Below is a small trained network, with its code and all its weights. Each question gives an input and a class and asks what happens when units are switched off, that is, made to give their printed mean instead of their output.

import numpy as np


def w(rows, s, z=0):
    codes = np.array(rows[::2]) - 128.0
    scale = np.full(codes.shape[1], s)
    scale[-1] = z or s
    return codes * scale


def f(y):
    return np.maximum(y, 0)


def log_softmax(a):
    a = a - a.max(-1, keepdims=True)
    return a - np.log(np.exp(a).sum(-1, keepdims=True))


def net(x, mask):
    res = np.array(x, float).reshape(1, 5) / 4 @ E
    y = f(res @ A[0][:, :-1].T + A[0][:, -1])
    res = res + np.where(mask, y, B[0][:, -1]) @ B[0][:, :-1]
    return log_softmax(res[-1] @ U[:, :-1].T + U[:, -1])


A, B = {}, {}
E = w([
[121,195,122,244,155,157],'x0',
[165,78,206,163,154,172],'x1',
[90,168,127,100,60,228],'x2',
[117,195,123,112,175,208],'x3',
[217,119,128,129,61,147],'x4',
],0.011)
A[0] = w([
[114,180,113,95,108,117,99],'N0',
[207,209,124,191,56,208,133],'N1',
[127,205,119,124,178,163,141],'N2',
[134,116,161,147,127,116,72],'N3',
[209,5,174,182,195,118,134],'N4',
[159,129,118,150,81,154,69],'N5',
[172,42,168,144,183,154,35],'N6',
[151,188,118,52,159,135,127],'N7',
[98,65,158,230,117,121,229],'N8',
[85,233,101,223,239,59,123],'N9',
[170,51,131,122,101,61,138],'N10',
[101,105,162,152,166,191,88],'N11',
[64,122,133,147,105,112,80],'N12',
[63,114,98,121,39,20,119],'N13',
[148,174,103,81,118,97,192],'N14',
[107,128,114,139,210,86,2],'N15',
[71,118,130,91,164,204,137],'N16',
[129,225,88,55,122,131,109],'N17',
],0.015,0.0052)
B[0] = w([
[119,125,95,135,174,116,159],'N0',
[205,129,252,172,128,121,220],'N1',
[90,120,160,107,109,158,188],'N2',
[129,144,98,132,160,150,144],'N3',
[36,112,71,73,105,102,240],'N4',
[173,134,136,155,141,134,153],'N5',
[73,141,52,114,134,118,185],'N6',
[57,115,117,135,122,118,172],'N7',
[66,133,132,108,138,152,208],'N8',
[58,136,195,166,175,201,253],'N9',
[136,128,110,130,107,50,207],'N10',
[85,135,144,154,142,117,173],'N11',
[141,108,124,128,128,71,150],'N12',
[115,110,77,69,92,91,210],'N13',
[75,125,155,111,105,110,172],'N14',
[114,155,149,168,104,160,170],'N15',
[62,135,166,150,128,114,189],'N16',
[58,129,96,131,161,142,190],'N17',
],0.021,0.018)
U = w([
[181,162,64,89,140,168,14],'0',
[146,134,11,91,156,218,24],'1',
[26,144,240,202,143,155,204],'2',
[186,128,210,188,49,78,57],'3',
[6,91,89,82,105,85,244],'4',
[175,108,21,204,134,168,20],'5',
[138,109,1,197,166,210,4],'6',
],0.0072,0.003)

Each question gives the input, the list of numbers given to net, and the class t.
The units are the neurons (one row each of A and B). Each row of codes is followed by its name. A weight is (code - 128) times the scale printed after its matrix; where a second scale follows, it is the last column's (A, B and U).
mask holds one flag per neuron, in row order. A switched-off neuron (its flag False) gives its mean, the last column of its row in B, instead of its output. The means were averaged over made-up inputs and are rounded, as every weight is.
A unit's drop is (log p(t) with every unit on - log p(t) with that unit switched off) / (log p(t) with every unit on - log p(t) with every unit switched off).
The circuit of an input: a set's keep is (log p(t) with only the set's units on - log p(t) with every unit switched off) / (log p(t) with every unit on - log p(t) with every unit switched off). Starting from the 12 units with the biggest drops (on a tie, the unit counted first), units are removed one at a time, each time the one whose removal leaves the highest keep (on an exact tie, the one counted first), for as long as the keep stays at least 0.8.
units of the circuit, in order: the units of the circuit, biggest drop first
k most important neurons: the k neurons with the biggest drops, biggest first
drop when u is switched off: that unit's drop, to one decimal
input [-4,5,2,1,2], class 4: units of the circuit, in order : [N9]
input [6,3,8,-1,6], class 3: units of the circuit, in order : [N1, N9]
input [4,-6,-2,-3,-1], class 2: 2 most important neurons : [N9, N4]
input [-2,6,6,-6,-5], class 4: 2 most important neurons : [N9, N1]
input [5,-6,8,-4,7], class 3: 2 most important neurons : [N1, N9]
input [1,3,7,-7,-8], class 4: 2 most important neurons : [N9, N1]
input [3,6,-1,-1,-4], class 4: 3 most important neurons : [N4, N1, N6]
input [3,-1,2,-4,1], class 3: 2 most important neurons : [N9, N4]
input [-6,6,0,6,4], class 4: drop when N9 is switched off : 0.2
input [7,2,-2,-8,8], class 4: drop when N4 is switched off : 3.7
